Here is a tiny trained network, its code and every weight. The questions are about switching its units off for an input and a class, where a switched-off unit gives its printed mean instead of its output.

import numpy as np


def w(rows, s, z=0):
    codes = np.array(rows[::2]) - 128.0
    scale = np.full(codes.shape[1], s)
    scale[-1] = z or s
    return codes * scale


def norm(h):
    return h / np.sqrt((h * h).mean(-1, keepdims=True) + 1e-5)


def f(y):
    return np.maximum(y, 0)


def log_softmax(a):
    a = a - a.max(-1, keepdims=True)
    return a - np.log(np.exp(a).sum(-1, keepdims=True))


def net(x, mask):
    res = np.array(x, float).reshape(1, 5) / 4 @ E
    u = 0
    for l in range(4):
        y = f(norm(res) @ A[l][:, :-1].T + A[l][:, -1])
        res = res + np.where(mask[u : u + 6], y, B[l][:, -1]) @ B[l][:, :-1]
        u += 6
    return log_softmax(norm(res)[-1] @ U[:, :-1].T + U[:, -1])


A, B = {}, {}
E = w([
[208,66,193,122,191],'x0',
[230,148,108,2,106],'x1',
[136,117,110,127,129],'x2',
[82,48,152,78,42],'x3',
[125,133,138,128,127],'x4',
],0.0088)
A[0] = w([
[96,141,120,214,228,40],'L0N1',
[211,161,156,42,129,95],'L0N2',
[219,81,222,98,177,57],'L0N3',
[149,51,179,125,214,112],'L0N4',
[104,214,121,88,255,252],'L0N5',
[242,137,110,208,173,115],'L0N6',
],0.0085,0.004)
B[0] = w([
[173,98,62,180,179,214],'L0N1',
[53,42,6,28,231,215],'L0N2',
[9,10,121,160,190,225],'L0N3',
[245,254,247,240,89,218],'L0N4',
[139,185,72,181,136,253],'L0N5',
[194,190,224,44,215,225],'L0N6',
],0.0072,0.0065)
A[1] = w([
[114,139,94,71,212,254],'L1N1',
[186,196,109,59,63,16],'L1N2',
[157,92,1,181,109,42],'L1N3',
[216,84,205,242,90,142],'L1N4',
[78,31,102,113,78,185],'L1N5',
[88,107,108,130,74,52],'L1N6',
],0.0098,0.0013)
B[1] = w([
[138,149,110,122,58,254],'L1N1',
[172,134,122,8,67,159],'L1N2',
[108,164,112,150,112,185],'L1N3',
[199,157,165,130,105,255],'L1N4',
[116,135,190,104,134,226],'L1N5',
[58,124,142,116,135,175],'L1N6',
],0.015,0.0057)
A[2] = w([
[204,138,93,120,231,94],'L2N1',
[172,91,230,83,147,137],'L2N2',
[146,73,161,89,245,145],'L2N3',
[158,25,199,96,145,54],'L2N4',
[254,69,111,87,148,251],'L2N5',
[190,106,194,144,25,11],'L2N6',
],0.0094,0.0027)
B[2] = w([
[7,190,227,30,172,223],'L2N1',
[166,167,12,129,42,224],'L2N2',
[81,66,101,67,244,200],'L2N3',
[175,55,2,151,174,184],'L2N4',
[32,115,170,199,117,254],'L2N5',
[159,109,171,16,70,171],'L2N6',
],0.0088,0.0071)
A[3] = w([
[68,72,184,102,31,132],'L3N1',
[46,100,183,158,113,3],'L3N2',
[164,22,131,140,105,186],'L3N3',
[88,255,42,164,151,76],'L3N4',
[145,132,64,215,157,68],'L3N5',
[47,124,35,129,138,70],'L3N6',
],0.0081,0.0027)
B[3] = w([
[67,128,194,227,153,234],'L3N1',
[93,49,200,102,174,169],'L3N2',
[254,79,118,200,33,186],'L3N3',
[179,26,3,158,73,253],'L3N4',
[63,222,158,190,116,167],'L3N5',
[245,183,192,190,193,208],'L3N6',
],0.0094,0.0047)
U = w([
[134,193,62,208,123,229],'0',
[40,95,227,174,123,123],'1',
[163,198,32,60,98,173],'2',
[73,115,156,24,26,7],'3',
[195,211,209,183,212,81],'4',
[210,109,223,160,49,81],'5',
[107,152,145,45,245,207],'6',
[172,4,103,87,154,121],'7',
],0.017,0.002)

Each question gives the input, the list of numbers given to net, and the class t.
The units are the neurons (one row each of A and B). Each row of codes is followed by its name. A weight is (code - 128) times the scale printed after its matrix; where a second scale follows, it is the last column's (A, B and U).
mask holds one flag per neuron, layer by layer. A switched-off neuron (its flag False) gives its mean, the last column of its row in B, instead of its output. The means were averaged over made-up inputs and are rounded, as every weight is.
A unit's drop is (log p(t) with every unit on - log p(t) with that unit switched off) / (log p(t) with every unit on - log p(t) with every unit switched off).
The circuit of an input: a set's keep is (log p(t) with only the set's units on - log p(t) with every unit switched off) / (log p(t) with every unit on - log p(t) with every unit switched off). Starting from the 12 units with the biggest drops (on a tie, the unit counted first), units are removed one at a time, each time the one whose removal leaves the highest keep (on an exact tie, the one counted first), for as long as the keep stays at least 0.8.
circuit, biggest first: the units of the circuit, biggest drop first
top k neurons: the k neurons with the biggest drops, biggest first
top k neurons in layer l: the k neurons of layer l with the biggest drops, biggest first
input [8,6,-3,1,8], class 7: circuit, biggest first : (L0N3)
input [-7,1,-8,1,-3], class 3: top 3 neurons : (L0N3, L1N2, L0N1)
input [3,1,5,4,6], class 7: top 2 neurons in layer 2 : (L2N4, L2N3)
input [-1,2,5,-8,-5], class 2: circuit, biggest first : (L1N1, L0N4)
input [-7,7,5,2,-8], class 3: circuit, biggest first : (L0N5, L2N2)
input [1,5,-3,0,3], class 6: top 2 neurons : (L0N2, L3N4)
input [6,-7,3,2,-2], class 5: top 2 neurons : (L1N4, L2N6)
input [1,3,-1,-5,1], class 6: top 2 neurons : (L0N6, L2N1)
input [0,-5,-8,-7,6], class 0: top 3 neurons : (L3N4, L0N5, L0N4)
input [-5,2,-3,-8,4], class 2: top 2 neurons : (L0N3, L1N2)
input [6,2,-2,-3,2], class 6: top 2 neurons in layer 0 : (L0N2, L0N3)
input [0,6,-4,-7,5], class 2: top 2 neurons : (L1N1, L0N5)
input [-1,2,-1,1,7], class 3: top 4 neurons : (L1N1, L0N5, L2N5, L0N3)
input [3,5,-7,8,0], class 7: circuit, biggest first : (L2N4)
input [-2,1,-5,-6,1], class 2: top 3 neurons in layer 0 : (L0N6, L0N3, L0N4)
input [-3,5,-4,1,-5], class 3: top 2 neurons : (L1N2, L0N1)
input [7,2,0,7,7], class 7: top 2 neurons : (L2N4, L0N3)
input [-2,5,-3,1,3], class 3: top 3 neurons in layer 2 : (L2N2, L2N4, L2N3)
input [2,-4,-1,8,0], class 5: top 2 neurons in layer 0 : (L0N2, L0N3)
input [-1,-2,0,-7,4], class 0: circuit, biggest first : (L3N4)
input [-2,6,1,2,-3], class 3: top 2 neurons : (L0N5, L2N2)
input [6,-3,8,8,6], class 5: top 2 neurons in layer 0 : (L0N4, L0N2)
input [8,1,8,-4,7], class 6: top 2 neurons in layer 2 : (L2N3, L2N1)
input [-7,6,-2,1,6], class 3: top 4 neurons : (L1N2, L0N1, L2N2, L0N5)
